Below is a small trained network, with its code and all its weights. Each question gives an input and a class and asks what happens when units are switched off, that is, made to give their printed mean instead of their output.

import numpy as np


def w(rows, s, z=0):
    codes = np.array(rows[::2]) - 128.0
    scale = np.full(codes.shape[1], s)
    scale[-1] = z or s
    return codes * scale


def f(y):
    return np.maximum(y, 0)


def log_softmax(a):
    a = a - a.max(-1, keepdims=True)
    return a - np.log(np.exp(a).sum(-1, keepdims=True))


def net(x, mask):
    res = np.array(x, float).reshape(1, 7) / 4 @ E
    y = f(res @ A[0][:, :-1].T + A[0][:, -1])
    res = res + np.where(mask, y, B[0][:, -1]) @ B[0][:, :-1]
    return log_softmax(res[-1] @ U[:, :-1].T + U[:, -1])


A, B = {}, {}
E = w([
[148,218,161,35,191,242,154,218],'x0',
[225,126,71,82,246,124,15,106],'x1',
[118,145,141,156,117,148,96,122],'x2',
[43,36,227,47,136,114,61,122],'x3',
[254,163,218,200,130,56,135,249],'x4',
[130,130,130,132,125,132,124,125],'x5',
[143,43,191,230,222,175,225,81],'x6',
],0.0081)
A[0] = w([
[62,128,145,118,56,146,204,166,171],'n1',
[54,78,172,66,133,149,77,96,60],'n2',
[127,104,176,159,207,156,166,63,65],'n3',
[104,163,173,64,165,220,165,153,37],'n4',
[123,103,59,114,179,117,118,133,95],'n5',
[128,145,105,86,69,122,69,138,51],'n6',
[88,102,94,158,136,61,125,72,35],'n7',
[191,110,115,110,205,132,35,116,158],'n8',
[149,168,28,167,136,155,181,104,91],'n9',
[125,109,127,157,112,60,101,77,63],'n10',
[120,160,113,67,95,100,104,108,12],'n11',
[104,120,171,134,39,150,178,123,157],'n12',
[60,127,95,95,117,147,165,69,15],'n13',
[145,108,235,123,144,69,106,194,121],'n14',
[134,119,97,125,182,95,83,68,125],'n15',
[73,98,61,64,145,232,120,9,38],'n16',
[131,173,51,162,106,140,157,115,13],'n17',
[165,158,129,72,149,221,114,125,68],'n18',
[50,142,53,103,131,116,135,140,2],'n19',
[152,138,78,96,53,103,93,209,87],'n20',
[156,106,94,163,91,76,124,122,124],'n21',
[89,120,131,162,143,47,93,45,46],'n22',
[137,81,169,165,174,179,158,81,9],'n23',
[74,58,186,64,140,92,112,123,38],'n24',
[127,137,113,84,42,117,92,131,98],'n25',
],0.012,0.0034)
B[0] = w([
[154,46,234,77,94,69,88,74,225],'n1',
[102,154,34,86,26,202,130,186,212],'n2',
[64,55,12,170,228,145,74,154,190],'n3',
[57,234,113,67,189,67,199,54,213],'n4',
[145,92,173,91,108,120,122,120,167],'n5',
[102,68,88,166,182,92,151,118,182],'n6',
[74,177,160,92,181,66,178,88,179],'n7',
[174,42,209,71,58,139,86,73,230],'n8',
[93,125,77,84,27,186,76,223,204],'n9',
[83,179,144,78,148,138,241,100,176],'n10',
[92,74,13,187,238,105,103,172,171],'n11',
[155,44,167,81,105,69,57,81,209],'n12',
[174,153,169,196,122,169,188,126,193],'n13',
[187,205,77,182,75,221,165,186,215],'n14',
[123,128,180,75,138,92,76,51,182],'n15',
[229,126,168,254,87,209,198,90,248],'n16',
[72,135,70,72,38,185,56,193,179],'n17',
[66,192,177,93,119,40,170,51,203],'n18',
[167,116,145,156,159,152,141,139,174],'n19',
[115,108,101,252,207,92,109,157,199],'n20',
[112,210,151,125,85,99,191,148,180],'n21',
[99,230,126,94,125,96,167,87,183],'n22',
[67,66,92,173,220,115,130,145,180],'n23',
[117,157,76,103,63,193,79,175,196],'n24',
[112,59,113,178,204,60,115,124,186],'n25',
],0.0082,0.015)
U = w([
[93,54,82,169,247,113,125,144,111],'0',
[89,246,170,77,170,75,187,100,42],'1',
[255,161,173,203,128,173,183,164,254],'2',
[102,145,70,74,64,186,83,191,87],'3',
[167,60,221,74,133,98,80,88,158],'4',
],0.012,0.0046)

Each question gives the input, the list of numbers given to net, and the class t.
The units are the neurons (one row each of A and B). Each row of codes is followed by its name. A weight is (code - 128) times the scale printed after its matrix; where a second scale follows, it is the last column's (A, B and U).
mask holds one flag per neuron, in row order. A switched-off neuron (its flag False) gives its mean, the last column of its row in B, instead of its output. The means were averaged over made-up inputs and are rounded, as every weight is.
A unit's drop is (log p(t) with every unit on - log p(t) with that unit switched off) / (log p(t) with every unit on - log p(t) with every unit switched off).
The circuit of an input: a set's keep is (log p(t) with only the set's units on - log p(t) with every unit switched off) / (log p(t) with every unit on - log p(t) with every unit switched off). Starting from the 12 units with the biggest drops (on a tie, the unit counted first), units are removed one at a time, each time the one whose removal leaves the highest keep (on an exact tie, the one counted first), for as long as the keep stays at least 0.8.
circuit, biggest first: the units of the circuit, biggest drop first
top k neurons: the k neurons with the biggest drops, biggest first
drop of u: that unit's drop, to one decimal
input [7,-6,-8,5,-5,2,7], class 0: circuit, biggest first => n3
input [2,8,0,-1,-8,4,4], class 2: top 4 neurons => n16, n1, n12, n13
input [1,6,0,-5,-3,4,1], class 4: top 4 neurons => n2, n8, n14, n15
input [3,-7,7,6,-7,-3,-1], class 2: top 3 neurons => n16, n13, n2
input [-4,1,3,4,-7,-7,-6], class 2: top 2 neurons => n16, n13
input [7,2,-3,5,6,5,0], class 1: top 2 neurons => n4, n16
input [7,2,-5,-1,-8,-3,-2], class 2: top 3 neurons => n16, n13, n19
input [7,7,-5,2,-2,6,4], class 1: top 3 neurons => n4, n18, n1
input [8,0,-7,-8,8,-1,0], class 1: top 3 neurons => n16, n4, n18
input [6,-4,-4,-5,2,3,7], class 0: top 2 neurons => n3, n23
input [-6,3,-8,2,-3,4,-5], class 1: top 4 neurons => n22, n10, n7, n3
input [4,2,7,7,-5,-3,3], class 3: top 2 neurons => n2, n24
input [6,7,6,4,8,-8,-5], class 2: top 2 neurons => n14, n1
input [4,-8,4,3,-2,-1,1], class 4: circuit, biggest first => n1
input [2,8,4,-5,-5,4,-5], class 4: drop of n8 => 0.3
input [-1,-3,-7,8,-8,-1,-3], class 2: drop of n16 => 1.5
input [4,-8,-6,-3,-6,-4,5], class 4: drop of n12 => 0.5
